Here is a tiny trained network, its code and every weight. The questions are about switching its units off for an input and a class, where a switched-off unit gives its printed mean instead of its output.

import numpy as np


def w(rows, s, z=0):
    codes = np.array(rows[::2]) - 128.0
    scale = np.full(codes.shape[1], s)
    scale[-1] = z or s
    return codes * scale


def f(y):
    return y / 2 * (1 + np.tanh(0.7978845608 * (y + 0.044715 * y**3)))


def log_softmax(a):
    a = a - a.max(-1, keepdims=True)
    return a - np.log(np.exp(a).sum(-1, keepdims=True))


def net(x, mask):
    res = np.array(x, float).reshape(1, 8) / 4 @ E
    y = f(res @ A[0][:, :-1].T + A[0][:, -1])
    res = res + np.where(mask, y, B[0][:, -1]) @ B[0][:, :-1]
    return log_softmax(res[-1] @ U[:, :-1].T + U[:, -1])


A, B = {}, {}
E = w([
[191,52,133,143,255,154,144,30,149],'x0',
[132,121,126,125,133,124,125,139,119],'x1',
[122,101,121,124,108,151,151,131,139],'x2',
[190,171,186,195,149,237,140,197,119],'x3',
[120,129,134,123,124,134,142,120,126],'x4',
[123,139,135,124,128,125,132,118,132],'x5',
[139,150,137,144,120,100,128,116,134],'x6',
[161,76,173,144,38,166,68,62,63],'x7',
],0.0071)
A[0] = w([
[87,167,150,117,52,92,110,206,139,83],'N1',
[58,197,87,132,55,119,148,179,102,87],'N2',
[135,82,178,116,59,150,32,60,117,134],'N3',
[64,172,136,96,65,114,103,199,111,89],'N4',
[74,83,100,73,135,44,103,66,115,3],'N5',
[212,167,207,230,159,254,137,228,87,94],'N6',
[172,95,116,138,218,140,175,33,168,105],'N7',
[151,101,139,153,62,171,93,55,65,106],'N8',
[50,59,60,75,113,82,93,100,103,48],'N9',
[102,191,48,115,195,117,210,180,217,105],'N10',
[69,169,105,80,201,110,187,189,241,116],'N11',
],0.0054,0.002)
B[0] = w([
[132,64,89,194,184,240,64,48,152,185],'N1',
[187,21,133,207,178,223,76,60,109,188],'N2',
[138,152,174,65,70,74,191,192,53,182],'N3',
[130,52,96,203,193,225,96,45,155,185],'N4',
[66,202,52,102,146,138,128,84,190,175],'N5',
[32,195,6,53,114,79,229,53,216,253],'N6',
[171,55,126,237,160,220,70,70,88,196],'N7',
[153,150,171,91,54,110,174,183,62,174],'N8',
[59,193,63,85,159,100,151,133,197,173],'N9',
[171,70,146,85,46,112,138,151,1,200],'N10',
[161,123,177,100,44,89,140,166,9,201],'N11',
],0.0058,0.0061)
U = w([
[156,28,122,220,164,199,69,87,127,85],'0',
[137,134,155,117,134,104,129,172,154,255],'1',
[79,209,49,53,126,96,185,121,209,63],'2',
[163,108,181,72,81,87,159,225,2,73],'3',
],0.0081,0.0091)

Each question gives the input, the list of numbers given to net, and the class t.
The units are the neurons (one row each of A and B). Each row of codes is followed by its name. A weight is (code - 128) times the scale printed after its matrix; where a second scale follows, it is the last column's (A, B and U).
mask holds one flag per neuron, in row order. A switched-off neuron (its flag False) gives its mean, the last column of its row in B, instead of its output. The means were averaged over made-up inputs and are rounded, as every weight is.
A unit's drop is (log p(t) with every unit on - log p(t) with that unit switched off) / (log p(t) with every unit on - log p(t) with every unit switched off).
The circuit of an input: a set's keep is (log p(t) with only the set's units on - log p(t) with every unit switched off) / (log p(t) with every unit on - log p(t) with every unit switched off). Starting from all 11 units, units are removed one at a time, each time the one whose removal leaves the highest keep (on an exact tie, the one counted first), for as long as the keep stays at least 0.8.
units of the circuit, in order: the units of the circuit, biggest drop first
unit that matters most: the unit with the biggest drop
k most important neurons: the k neurons with the biggest drops, biggest first
drop of u: that unit's drop, to one decimal
input [-3,-4,-5,3,-6,6,3,-8], class 3: units of the circuit, in order : N10, N11
input [8,-5,-7,-7,6,-4,3,-4], class 0: unit that matters most : N7
input [-1,-2,-7,-5,2,-3,-4,4], class 2: units of the circuit, in order : N9, N5
input [5,6,-7,-8,6,5,0,7], class 2: units of the circuit, in order : N5, N9
input [5,-5,4,-6,8,-8,-2,4], class 2: 3 most important neurons : N9, N5, N2
input [5,8,5,-7,4,-2,2,6], class 2: units of the circuit, in order : N5, N9
input [5,6,5,6,-8,-5,1,-8], class 3: 2 most important neurons : N10, N11
input [8,5,-5,-8,1,5,6,-4], class 0: 4 most important neurons : N7, N6, N3, N8
input [-1,6,0,7,6,1,3,8], class 3: 2 most important neurons : N8, N3
input [6,-6,4,-6,1,2,3,-6], class 0: 2 most important neurons : N7, N6
input [6,7,-1,7,-2,2,-4,2], class 2: 2 most important neurons : N6, N2
input [-2,-4,-6,7,8,-6,-3,7], class 2: drop of N11 : 0.1
input [4,-5,-8,1,-6,-5,-5,4], class 1: drop of N2 : 0.4
input [-8,-5,6,5,-7,0,-4,7], class 0: drop of N4 : 0.5
input [3,-2,-4,-6,6,0,3,5], class 2: unit that matters most : N5
